What each symbol does to the units:
state | p l n
z976 | z894 z227 z969
z909 | z669 z453 z934
z514 | z83 z634 z816
z216 | z850 z569 z853
z460 | z908 z150 z805
z82 | z906 z420 z292
z634 | z958 z553 z346
z470 | z782 z850 z179
z180 | z514 z316 z958
z853 | z976 z994 z43
z908 | z213 z692 z955
z181 | z573 z641 z125
z393 | z673 z816 z906
z21 | z495 z847 z898
z448 | z934 z366 z714
z898 | z181 z673 z674
z262 | z206 z955 z850
z641 | z674 z906 z605
z612 | z569 z898 z573
z816 | z82 z346 z286
z227 | z43 z460 z213
z831 | z543 z688 z209
z213 | z262 z805 z216
z605 | z150 z983 z21
z217 | z847 z514 z393
z495 | z612 z471 z181
z906 | z680 z286 z983
z292 | z983 z933 z217
z471 | z898 z393 z641
z688 | z413 z362 z565
z433 | z818 z236 z453
z43 | z969 z908 z262
z935 | z621 z470 z236
z850 | z443 z294 z976
z847 | z471 z83 z673
z894 | z833 z43 z170
z443 | z179 z853 z894
z947 | z366 z833 z606
z933 | z729 z209 z514
z413 | z209 z927 z316
z805 | z955 z495 z569
z714 | z436 z727 z362
z818 | z909 z68 z448
z606 | z727 z911 z621
z669 | z553 z448 z536
z125 | z460 z605 z692
z366 | z876 z716 z727
z833 | z716 z969 z911
z150 | z692 z584 z495
z852 | z346 z536 z831
z994 | z227 z125 z908
z543 | z933 z413 z180
z170 | z911 z262 z470
z674 | z125 z680 z150
z420 | z286 z831 z933
z536 | z369 z714 z688
z436 | z688 z246 z927
z179 | z50 z976 z833
z569 | z294 z181 z994
z680 | z605 z292 z584
z565 | z316 z909 z553
z983 | z584 z729 z847
z969 | z170 z213 z206
z927 | z565 z818 z669
z50 | z947 z894 z716
z692 | z805 z21 z612
z876 | z714 z606 z246
z911 | z935 z206 z782
z958 | z816 z852 z420
z236 | z68 z179 z947
z209 | z180 z565 z634
z573 | z994 z674 z460
z727 | z246 z935 z433
z362 | z927 z433 z909
z934 | z536 z876 z436
z83 | z393 z958 z82
z68 | z453 z50 z366
z294 | z853 z573 z227
z716 | z606 z170 z935
z584 | z21 z217 z471
z346 | z420 z369 z543
z316 | z634 z669 z852
z553 | z852 z934 z369
z206 | z470 z216 z443
z673 | z641 z82 z680
z782 | z236 z443 z50
z286 | z292 z543 z729
z621 | z433 z782 z68
z729 | z217 z180 z83
z246 | z362 z621 z818
z453 | z448 z947 z876
z369 | z831 z436 z413
z955 | z216 z612 z294

The rows follow the links: the fewer symbols apart two units are, the more alike their rows tend to be.

Each row is also shifted at random along 2 hidden directions that mean nothing.

Some units, each with a row of numbers:
z850 [ 69   4 -18 -14   9   3  23  -5  10  -1   1 -39  -5 -17 -18  -9   4  -1   1 -12  -1  -5 -10  18   1  36 -24 -23  -9  -3  -3  19]
z853 [ 51  10  -3   2   9   3  38   8   8  -3  16 -24 -10 -25  -8   6 -15  -3 -13   7   0   2  -5   7   9  24 -21 -28  10   0   1  12]
z847 [ 18 -21 -26  -5  -9  -7  -3 -11 -19  38   5  -3  12   5   8 -17   1  26  21   9  16  -7 -14  -6 -29   2  30  -4  -6   1   0   2]
z21 [ 24  -9  -6   4  -5 -14  14  16 -39  28  23  -3   1   3  34   6 -18   5  -2  23  22  17   7 -14 -12 -22  18  10  17 -27   1 -22]
z641 [-17 -19 -13 -16 -10 -12   2  15 -48  31  15  -7   3  10  39   4 -10   7   7  19  32  24   4 -16 -24 -26  24  20   9 -29  -9 -10]
z413 [-49   8  19  20   5   6 -22  23   3  19  33  32  16  30  31   4 -13 -16  21  25  17  -6   1  -2 -11 -31  16  41   6   6   6 -39]
z898 [-66 -19  -2  -8  -8 -14  18   1 -25   2  -4   6 -22 -24  18  24 -15  11 -29  18  13  33  13 -25   5 -18  12 -12  21  -2  -7   6]
z68 [-69  12  -1 -36  18  12 -24  18   1   8  14 -12  14  29  25  -9  10 -28  36   0  27   6  -5  27 -20   0 -20  46 -17   9 -32 -13]
z346 [-65  -7  -5  11  -3   6 -27  -6  16  24   8  30  10  12   4 -12   0  11  24  11   7 -18 -19   4 -21  -3  24  11  -3  27   0  -4]
z181 [ 58  -3 -16  13   4  -4  28   1  -7  30  24 -17  -3 -17   3  -1 -18  15  -2  18  13  -4  -8  -9  -6  14   8 -32  12  -2  10   3]
z933 [-26 -25   6   0 -26 -12 -24 -30  -8 -30 -58  29  -8  -1 -23   2  29  27 -20 -30 -37   4   9 -24  12 -14  25 -11 -10  -4   7  20]
z43 [-21   5 -13 -15  19   7  24   7   7  18  23 -27  -9 -23   8   3 -20  -4   1  16  23   9  -8  12  -6  26 -23 -10   9  17 -11  11]
z983 [ 71 -14 -23   9  -6  -5   1  -7  -9  45  20   2  17  11   4 -22  -4  22  27  11  13 -18 -22  -4 -30   6  34  -6   0  -7  10  -6]
z316 [ 72  20  25  46  -2   3  -4  18   9  15  32  26  30  32   5  -8 -14  -7  18   8  -9 -34  -4  -3   1 -21  18  19  11  -5  30 -39]
z170 [ 59  20   2 -20  11  -1  14  24 -20   2  26 -34  11  14  24  -2   0 -28   6  -6  14  12  11  16  -2  -1 -23  23  -2 -35 -10 -17]
z911 [ 66  32  19  15  15   9  24  16  14 -19  19 -16   4  -5  -6   7 -11 -27  -9   2 -11  -2   8  12  23   5 -32  -4   8  -7  12 -11]
z553 [ 25  11  23  25 -12  -1 -18  -3   7 -26 -14  24  11  22 -15   2  14  -5  -3 -16 -29 -13  12  -8  20 -18  12  11   0 -11  19 -18]
z969 [ 31   3 -12 -23   5   1  12  -9  -5 -19 -24 -36 -10 -19 -23  -6  18  -3  -9 -22  -8   7   0  13   7  27 -24 -18 -15  -5 -12  32]
z227 [  7   0   3  -3   4  -4  32  10  -9 -16   2 -17 -20 -26   4  22 -15  -4 -36   9   0  26  16 -11  17   2 -16 -21  14 -11  -1  14]
z433 [ -5  25  21  -5   9  12 -18  23   0  -8  19   0  15  31  22   2   1 -32  16  -2   5  -3   9  17   0 -15 -16  47  -4 -10  -9 -29]
z514 [ 36 -11   2  14 -19 -10 -17  -6 -21   3 -15  21  13  19   2  -9  13   9   6 -11 -11  -5   8 -14  -5 -22  36  13   1 -25  13 -13]
z362 [ 23  19  16  31   4  15  -6 -18  47 -30 -21  21  -1  -4 -46  -6   8   0  -5 -18 -39 -26  -7   6  23  18  -9 -18  -7  23  19   9]
z584 [-62 -31 -19 -28 -15 -12 -10 -12 -36  13 -19   1 -10  -6  15  -3   7  21  -3   3  16  24   5 -19 -19 -10  19   2  -4  -7 -19  13]
z680 [  0 -25 -22 -18  -7 -11  -9  -3 -37  37  10  -8  10  11  26  -9   3  14  23  11  26   6  -7  -6 -34  -6  29  12  -1 -16 -13  -6]
z674 [-71 -20  -7  -5   0 -11  16   1 -19  10   5   4 -23 -28  19  22 -21  10 -32  28  18  31  10 -23   1 -10  10 -15  22   0  -8   8]
z565 [-47   3  16   2 -10  -4 -32  -6   2 -25 -25  29   2  17  -4   1  17  -5  -5 -20 -18   2  12  -3  10 -19   9  20  -5   2   3  -6]
z955 [ 38   4  -5 -15   1  -8  26  18 -31   7  18 -26  -6  -4  23   9 -12  -9 -10   8  17  21  13  -4   1  -7  -5   2   8 -31  -8  -7]
z443 [ 47   7  -9 -30   6   2   7  15 -20   9  14 -40   6   8  14  -6   4 -18  17  -9  14   7   1  20  -9  13 -20  20 -12 -27 -19  -2]
z150 [ 38 -10  -4  16  -3 -10  25   2 -10  14  14  -4 -11 -19   4   9 -20  15 -22  18   7   5   4 -19   5   1  13 -26  19  -8  12   2]
z125 [ 34  -6 -24  -1  13   0  21  10 -13  47  43 -22   4  -7  26  -6 -20   5  19  27  36  -1 -21   0 -30  11   8 -10   9   0  -2  -2]
z688 [  8   8   8   7  -3   4 -33   7   1  -1  -6  19  21  36   7 -11  10 -10  26 -13  -9 -16   5   5  -5 -20  10  32  -9 -11   2 -22]
z536 [-14   7   6  -3  -2   4 -35   7   1  16  11  12  25  42  20 -15  10 -12  40  -1  10 -15  -5  15 -21 -17  11  50 -16  -2  -6 -29]
z286 [ 71  -6  12  35 -21 -16   0 -14 -14 -14 -22  26   6   7 -14   5   5  19 -20 -15 -31  -4  11 -25  18 -23  29 -12   4 -30  29  -8]

Complete each set of four: the symbols that take the first to the second take the third to the fourth, perhaps in another order.
Answer with the unit's name.
A [-30   9  18  10  -5   1 -25  18  -3   7  15  25  18  35  21  -1  -2 -15  18   9   5  -3   5   0  -6 -32  12  43   1  -6   3 -37]
B [  3   2  11  37  -4   5 -13 -10  32  -4  -5  37   4   0 -23  -8  -1  11   2   0 -19 -25  -8  -9   6  -2  15 -11   2  26  20  -1]
C [ 24  -6  -5  20  -8   6 -24 -15  15  21  -1  21  20  19  -9 -21   9  12  28  -4  -5 -29 -21   3 -14   0  24   6 -14  11  13  -2]
D z816

A [-58 -10  -6   9   1   9 -27  -9  14  22   8  26  10  12  -1 -14  -3  10  22  12  11 -17 -18   1 -20  -4  22   9  -2  33   3  -7]
B [104  -4   3  23 -27 -13 -16 -17 -16  -5 -27  15  18  23 -20 -17  22  19   7 -25 -33 -21   7 -14   0 -11  30  -2  -9 -26  22  -7]
C [  7 -16  11  11 -24 -15 -16 -13 -15 -12 -30  25  -1   8  -9   3  11  21 -15 -15 -23   4  10 -25  12 -27  31  -5   3 -20  15  -2]
D z292

A [-51  16  18 -12   4   4 -21  13   4 -24  -8   3   3  15  11   8   9 -26   2 -11  -3  11  13  14  12 -15 -19  35  -3  -4  -9 -12]
B [-17   8  -2 -16   5   9 -10 -12  26 -28 -23  -9  -1  -4 -29  -8  21 -10   3 -25 -18  -7  -4  17   8  25 -28  -4 -20  19 -12  21]
C [ -9   3  13  37  -5   3 -13 -10  30 -12 -11  35  -1   0 -24   0  -1  10  -6   0 -24 -21  -8  -9  14  -5  16 -12   5  21  22  -3]
D z553

A [-18   0  -6 -10  15   1  31  14  -1   3  24 -20 -10 -28  10  15 -20  -9 -13  22  18  18   3   2   4  11 -16 -14  16  10  -8   8]
B [ -9  -1   1  -7   5  -8  30   8 -11  -7   6 -18 -18 -24  12  20 -17  -1 -32  11   9  23  14 -10  13  -2 -18 -14  16  -9  -3   6]
C [-52  12   4  -7  17  14  10   3  35 -17   6  -6 -12 -17 -12   7  -4 -16  -8   6   0   1  -5  13   9  19 -31  -8   0  29  -7  15]
D z782

A [ 76  22  13  50   4   7  -4  19  13  29  46  24  33  34  13 -13 -18 -10  27  17   3 -38  -9   3  -6 -20  25  23   8  -1  28 -44]
B [-36   2  13  28   1   6 -16  -7  28  -2   0  36   1   4  -9   0  -9   6  -1   8 -10 -14  -5  -9   5 -11  12  -2   8  25  14  -8]
C [-31   9   8   9  10  18 -21  -2  37  -6   3  17   9   8 -11  -9   5  -8  15  -1  -9 -21 -14  15  -3  10  -4   7 -11  30   3   1]
D z934

A [-11   7  16   6  -5   6 -28  19  -8  17  15  18  24  45  24  -6   4 -19  28   1   5 -11   1   5 -12 -30  16  47  -1  -7   1 -38]
B [ 33  24  32  24   1   7  -2   6  20 -37 -10  12   2   7 -19  12   5 -19 -16 -19 -32  -9  14   6  32  -8 -16   4   3  -4  18 -12]
C [ 24  16  -1  -6  11  14  -3  -3  30 -14  -6 -15  11   4 -22 -11  12 -11  12 -16  -7 -20 -12  27   2  27 -27  -1 -17  15  -6  13]
D z206

A [-24  10   3   2  14  17 -25  11  27  23  22  11  21  30   8 -18   1 -11  42   7  16 -28 -21  23 -22   4   1  29 -11  25  -2 -17]
B [ -9  20  31  27   1   5  -2  -5  37 -57 -31  21 -13  -7 -37  16   9  -9 -34 -21 -46  -5  15  -1  45  -2 -19 -16   5   9  15   8]
C [ -2  21  -1  -5  19  13   7   6  34  -9   9 -13   1  -5  -9  -3  -1 -18   9   1  -1 -14 -10  23   8  24 -31  -7  -6  25  -5   8]
D z179

A [-134  -13    2  -15    0   11  -35  -23   31  -26  -42   26  -14   -7  -22    3   23    4   -1  -15   -9   -1   -6    9    9    6   -9    0  -15   44  -15   23]
B [122  29  28  56  -7   3  -5  11  15   1  20  23  24  31 -11  -8  -7  -4  12  -5 -26 -40   1  -3   9 -15  20   5   7 -15  40 -31]
C [ 32 -10  -7   6 -10   0 -28  -4 -12  30   3  14  26  29   5 -25  11  11  35  -6   4 -23 -11   3 -28  -8  32  22 -12  -5   2 -15]
D z292

A [-47 -26 -12  14  -8  -5  -2 -23   6   9 -13  24 -16 -20 -14   4  -4  33 -16  10  -2  -1 -11 -22  -6   4  26 -31  10  27  10  19]
B [ -2 -24 -23   4  -8  -4  -5 -22   0  23  -8   7  -2  -6  -7  -7   1  32   5   4   4  -9 -13 -12 -18   7  26 -25   0  12   3  19]
C [-48  18  29  -1  -3   6 -10   0  17 -46 -26  16 -12  -1 -12  13  15 -16 -23 -21 -26  10  17   3  34 -14 -20   9  -2   1  -1   1]
D z246

A [ 83   7 -14 -10   4   2  23 -10   5 -10 -16 -35  -3 -17 -24 -14  13   0  -4 -19 -15  -3  -3  14   5  34 -24 -26 -13 -10  -4  28]
B [  0  10   4 -28   8  -1   8  13 -17 -18  -1 -27  -9  -1  13   7   4 -21 -10  -8   6  23  16   9   9   0 -28  16  -2 -21 -16   2]
C [-45  15  25  17   9   9  -6   3  34 -32  -8  21  -6  -4 -16  12  -2 -12 -13  -4 -23 -10   5   5  29  -4 -18  -1   4  18  11  -1]
D z934

A [ 31  10   6  15  -3   9 -17 -19  30 -25 -29  13   9   9 -41 -16  22   3   8 -28 -31 -29  -6  12  10  12  -2  -6 -18  13  14  10]
B [ -3  17  28   3  -2   1  -9  -3  15 -48 -31   8  -4   4 -20   7  21 -17 -19 -30 -34   6  15   7  33  -6 -20   9  -5 -10   1   1]
C [-21 -14 -12 -34  -4 -14  10   7 -34   4  -2 -23  -9  -7  23   7   0   1  -7   4  19  30  10  -1  -8  -5  -7   4   4 -24 -21   6]
D z150

A [ 31   6   7   8  -9   7 -25 -12  16 -18 -24  15  13  22 -25 -19  28   2  17 -28 -26 -20  -5  10   5   3   3  14 -19   0   6  -2]
B [-115   -4    3  -24   -1    7  -44    0    1    3  -15   22    6   29   15   -3   15   -9   25   -3   10    4   -3    9  -16  -20    6   44  -17   15  -20  -11]
C [ 11  -5  -9 -33  -2  -2   8 -16  -6 -35 -37 -29 -15 -25 -25  -1  25  -1 -19 -30 -17  17   5  10  12  26 -28 -21 -15  -8 -19  36]
D z443

A [-18 -10 -11   0  -2   5 -30   5  -6  44  19  18  26  34  23 -24   2   3  47   8  23 -21 -19   4 -40 -10  31  30 -10  10  -3 -22]
B [-59  -1  22   9 -15   1 -27  -8   9 -30 -29  35  -5   8  -9  10  14  -1 -15 -12 -23   0  10  -9  20 -23   5  13  -5   7   7  -6]
C [-41  -1  -2 -12  11  -1  30  12  -5   2  15 -17 -20 -30  11  23 -21  -7 -24  20  18  26  12  -4  10   2 -19 -14  15   1 -10   7]
D z612

